Here is a tiny trained network, its code and every weight. The questions are about switching its units off for an input and a target symbol, where a switched-off unit gives its printed mean instead of its output.

import numpy as np


def w(rows, s, z=0):
    codes = np.array(rows[::2]) - 128.0
    scale = np.full(codes.shape[1], s)
    scale[-1] = z or s
    return codes * scale


def norm(h):
    return h / np.sqrt((h * h).mean(-1, keepdims=True) + 1e-5)


def f(y):
    return np.maximum(y, 0)


def softmax(a):
    e = np.exp(a - a.max(-1, keepdims=True))
    return e / e.sum(-1, keepdims=True)


def log_softmax(a):
    a = a - a.max(-1, keepdims=True)
    return a - np.log(np.exp(a).sum(-1, keepdims=True))


def net(x, mask):
    ids = ['Δαβγεζλμξπστψω'.index(c) for c in x.split()]
    T = len(ids)
    res = E[ids] + P[:T]
    u = 0
    for l in range(2):
        q, k, v = (norm(res) @ M[l].T for M in (Q, K, V))
        z = softmax(np.where(np.tri(T) > 0, q @ k.T / 4**0.5, -1e9)) @ v
        res = res + np.where(mask[u], z, O[l][:, -1]) @ O[l][:, :-1]
        u += 1
        y = f(norm(res) @ A[l][:, :-1].T + A[l][:, -1])
        res = res + np.where(mask[u : u + 8], y, B[l][:, -1]) @ B[l][:, :-1]
        u += 8
    return log_softmax(norm(res)[-1] @ U[:, :-1].T + U[:, -1])


Q, K, V, O, A, B = {}, {}, {}, {}, {}, {}
E = w([
[113,173,105,85,178,132,102],'Δ',
[139,165,95,81,95,75,171],'α',
[124,177,101,97,158,135,101],'β',
[125,177,86,96,164,118,99],'γ',
[145,104,95,198,78,75,119],'ε',
[127,185,95,98,151,130,99],'ζ',
[128,175,96,94,160,124,104],'λ',
[135,173,85,84,158,122,96],'μ',
[129,185,103,99,157,132,86],'ξ',
[140,177,93,95,151,130,91],'π',
[101,170,210,196,118,203,119],'σ',
[91,178,182,116,171,138,144],'τ',
[103,80,194,60,60,137,252],'ψ',
[116,174,103,97,159,133,94],'ω',
],0.0024)
P = w([
[254,155,201,127,149,77,97],'0',
[164,196,155,145,136,77,116],'1',
[130,186,130,155,124,95,116],'2',
[114,175,119,142,119,108,108],'3',
[102,158,103,139,121,125,119],'4',
[91,143,90,136,118,137,123],'5',
[92,131,81,133,122,145,132],'6',
[85,124,79,123,120,149,135],'7',
[78,111,78,117,122,154,143],'8',
],0.0017)
Q[0] = w([
[3,194,223,123,200,201,124],'L0H0',
[182,16,65,56,198,178,103],'L0H0',
[17,176,169,254,75,189,123],'L0H0',
[59,131,50,125,42,113,210],'L0H0',
],0.003)
K[0] = w([
[72,160,252,138,178,222,165],'L0H0',
[24,126,46,100,130,139,147],'L0H0',
[151,110,207,191,104,148,126],'L0H0',
[205,93,146,124,84,77,230],'L0H0',
],0.0036)
V[0] = w([
[130,95,89,43,83,44,207],'L0H0',
[152,147,109,235,145,165,25],'L0H0',
[177,133,5,148,164,64,58],'L0H0',
[103,188,148,34,246,148,123],'L0H0',
],0.0021)
O[0] = w([
[106,153,166,229,152,236,142,49],'L0H0',
[138,103,128,5,170,60,110,211],'L0H0',
[148,79,247,105,219,124,61,212],'L0H0',
[228,98,124,200,41,99,104,252],'L0H0',
],0.0022,0.0014)
A[0] = w([
[165,89,127,197,43,124,81,154],'L0N0',
[134,59,83,67,159,104,127,115],'L0N1',
[113,160,251,186,170,221,73,104],'L0N2',
[129,126,128,128,129,129,128,118],'L0N3',
[41,51,138,151,195,90,131,51],'L0N4',
[65,148,96,129,124,157,181,5],'L0N5',
[129,120,131,130,136,134,130,104],'L0N6',
[128,213,143,144,55,158,206,133],'L0N7',
],0.0026,0.0016)
B[0] = w([
[151,130,111,54,207,88,177,199],'L0N0',
[147,135,196,178,117,127,97,198],'L0N1',
[203,76,48,80,162,5,189,192],'L0N2',
[129,128,129,129,125,130,128,128],'L0N3',
[52,172,171,110,88,176,37,146],'L0N4',
[108,154,81,158,129,123,66,145],'L0N5',
[132,125,128,132,128,132,128,128],'L0N6',
[98,81,154,178,164,110,46,246],'L0N7',
],0.0028,0.0014)
Q[1] = w([
[15,194,20,208,229,42,53],'L1H0',
[2,197,11,175,226,33,35],'L1H0',
[25,179,41,179,215,40,58],'L1H0',
[41,175,55,156,195,55,71],'L1H0',
],0.0036)
K[1] = w([
[64,66,167,119,31,184,200],'L1H0',
[44,54,159,117,1,216,202],'L1H0',
[63,65,155,127,51,187,178],'L1H0',
[69,76,152,126,58,190,165],'L1H0',
],0.0042)
V[1] = w([
[186,160,249,159,156,110,213],'L1H0',
[168,178,29,117,152,95,50],'L1H0',
[153,237,129,191,76,82,124],'L1H0',
[151,81,130,9,93,108,179],'L1H0',
],0.0017)
O[1] = w([
[54,32,79,47,75,111,138,245],'L1H0',
[160,198,131,130,249,204,167,228],'L1H0',
[111,78,184,90,183,218,151,251],'L1H0',
[99,86,115,135,165,13,144,143],'L1H0',
],0.0018,0.0012)
A[1] = w([
[183,127,201,132,161,88,79,34],'L1N0',
[188,61,120,99,42,101,168,121],'L1N1',
[208,125,160,46,154,71,241,67],'L1N2',
[57,53,53,189,49,190,145,56],'L1N3',
[110,48,87,49,110,108,112,6],'L1N4',
[181,180,140,5,169,193,127,13],'L1N5',
[239,77,136,211,130,79,175,122],'L1N6',
[143,169,130,145,198,35,95,149],'L1N7',
],0.003,0.0011)
B[1] = w([
[110,147,65,146,152,175,177,186],'L1N0',
[96,157,131,181,91,157,52,146],'L1N1',
[123,203,121,70,177,104,3,183],'L1N2',
[193,169,66,87,199,115,180,146],'L1N3',
[110,76,174,157,133,184,154,149],'L1N4',
[199,156,48,141,190,96,126,197],'L1N5',
[153,196,120,76,149,103,67,157],'L1N6',
[170,96,121,150,92,155,186,255],'L1N7',
],0.0036,0.0042)
U = w([
[189,193,87,62,192,80,85,220],'Δ',
[165,112,88,187,150,172,254,214],'α',
[73,150,142,227,153,202,77,156],'β',
[81,123,159,154,127,160,68,152],'γ',
[69,60,143,72,139,105,150,148],'ε',
[124,106,155,130,115,124,120,27],'ζ',
[113,101,153,116,115,123,123,57],'λ',
[127,101,157,118,120,122,129,33],'μ',
[131,101,149,119,112,132,123,4],'ξ',
[125,102,150,110,112,132,125,25],'π',
[78,135,122,77,90,105,146,75],'σ',
[99,123,130,109,98,122,136,60],'τ',
[140,138,132,166,9,76,120,179],'ψ',
[127,113,148,114,103,131,124,25],'ω',
],0.0066,0.0027)

Each question gives the input, a string of symbols that net reads in full, and the target symbol t.
The units are the heads (4 rows each of Q, K, V and O) and the neurons (one row each of A and B). Each row of codes is followed by its name. A weight is (code - 128) times the scale printed after its matrix; where a second scale follows, it is the last column's (O, A, B and U).
mask holds one flag per unit, layer by layer, with each layer's heads first. A switched-off unit (its flag False) gives its mean, the last column of its rows in O or B, instead of its output. The means were averaged over made-up inputs and are rounded, as every weight is.
A unit's drop is (log p(t) with every unit on - log p(t) with that unit switched off) / (log p(t) with every unit on - log p(t) with every unit switched off).
The circuit of an input: a set's keep is (log p(t) with only the set's units on - log p(t) with every unit switched off) / (log p(t) with every unit on - log p(t) with every unit switched off). Starting from the 12 units with the biggest drops (on a tie, the unit counted first), units are removed one at a time, each time the one whose removal leaves the highest keep (on an exact tie, the one counted first), for as long as the keep stays at least 0.8.
units of the circuit, in order: the units of the circuit, biggest drop first
unit that matters most: the unit with the biggest drop
k most important neurons: the k neurons with the biggest drops, biggest first
k most important neurons of layer l: the k neurons of layer l with the biggest drops, biggest first
drop of u: that unit's drop, to one decimal
input ψ ζ σ, target ψ: 2 most important neurons : [L0N7 L0N2]
input τ λ ε λ λ ε μ σ, target Δ: units of the circuit, in order : [L0N2 L1N2]
input α μ α ε α γ ω σ σ, target α: units of the circuit, in order : [L0H0 L0N2 L1N2 L0N7]
input α ε ε τ α, target α: 3 most important neurons : [L1N2 L0N7 L1N6]
input λ α σ σ, target α: 2 most important neurons : [L0N7 L0N2]
input τ ε ξ β μ γ γ π τ, target α: 3 most important neurons : [L0N2 L0N7 L0N0]
input Δ Δ σ γ γ ε, target Δ: units of the circuit, in order : [L0N0 L1N6]
input ψ γ γ, target ψ: unit that matters most : L1H0
input μ τ ε ε, target α: 2 most important neurons : [L0N4 L1N2]
input ψ γ τ, target ψ: units of the circuit, in order : [L0H0 L1H0 L1N5]
input τ λ α ε λ τ ε λ τ, target β: units of the circuit, in order : [L0H0 L0N7 L1N5]
input μ β τ τ α σ β ω α, target α: 2 most important neurons : [L0N7 L1N2]
input π γ γ ζ β σ λ λ, target α: 4 most important neurons : [L1N2 L0N1 L0N0 L0N2]
input π ω ω τ ε τ λ σ τ, target β: 4 most important neurons of layer 0 : [L0N7 L0N5 L0N0 L0N2]
input π α σ ε τ σ ε, target α: 2 most important neurons of layer 0 : [L0N4 L0N0]
input ψ τ π, target ψ: most important neuron : [L1N2]
input α ω ε ε ε, target β: 3 most important neurons of layer 1 : [L1N2 L1N5 L1N6]
input Δ ξ τ ε ω γ τ, target α: drop of L0N7 : 1.2
input α ε π τ Δ α σ, target Δ: drop of L1N6 : 0.1
input ε Δ σ σ π ψ γ ξ, target ψ: drop of L0N3 : 0.0
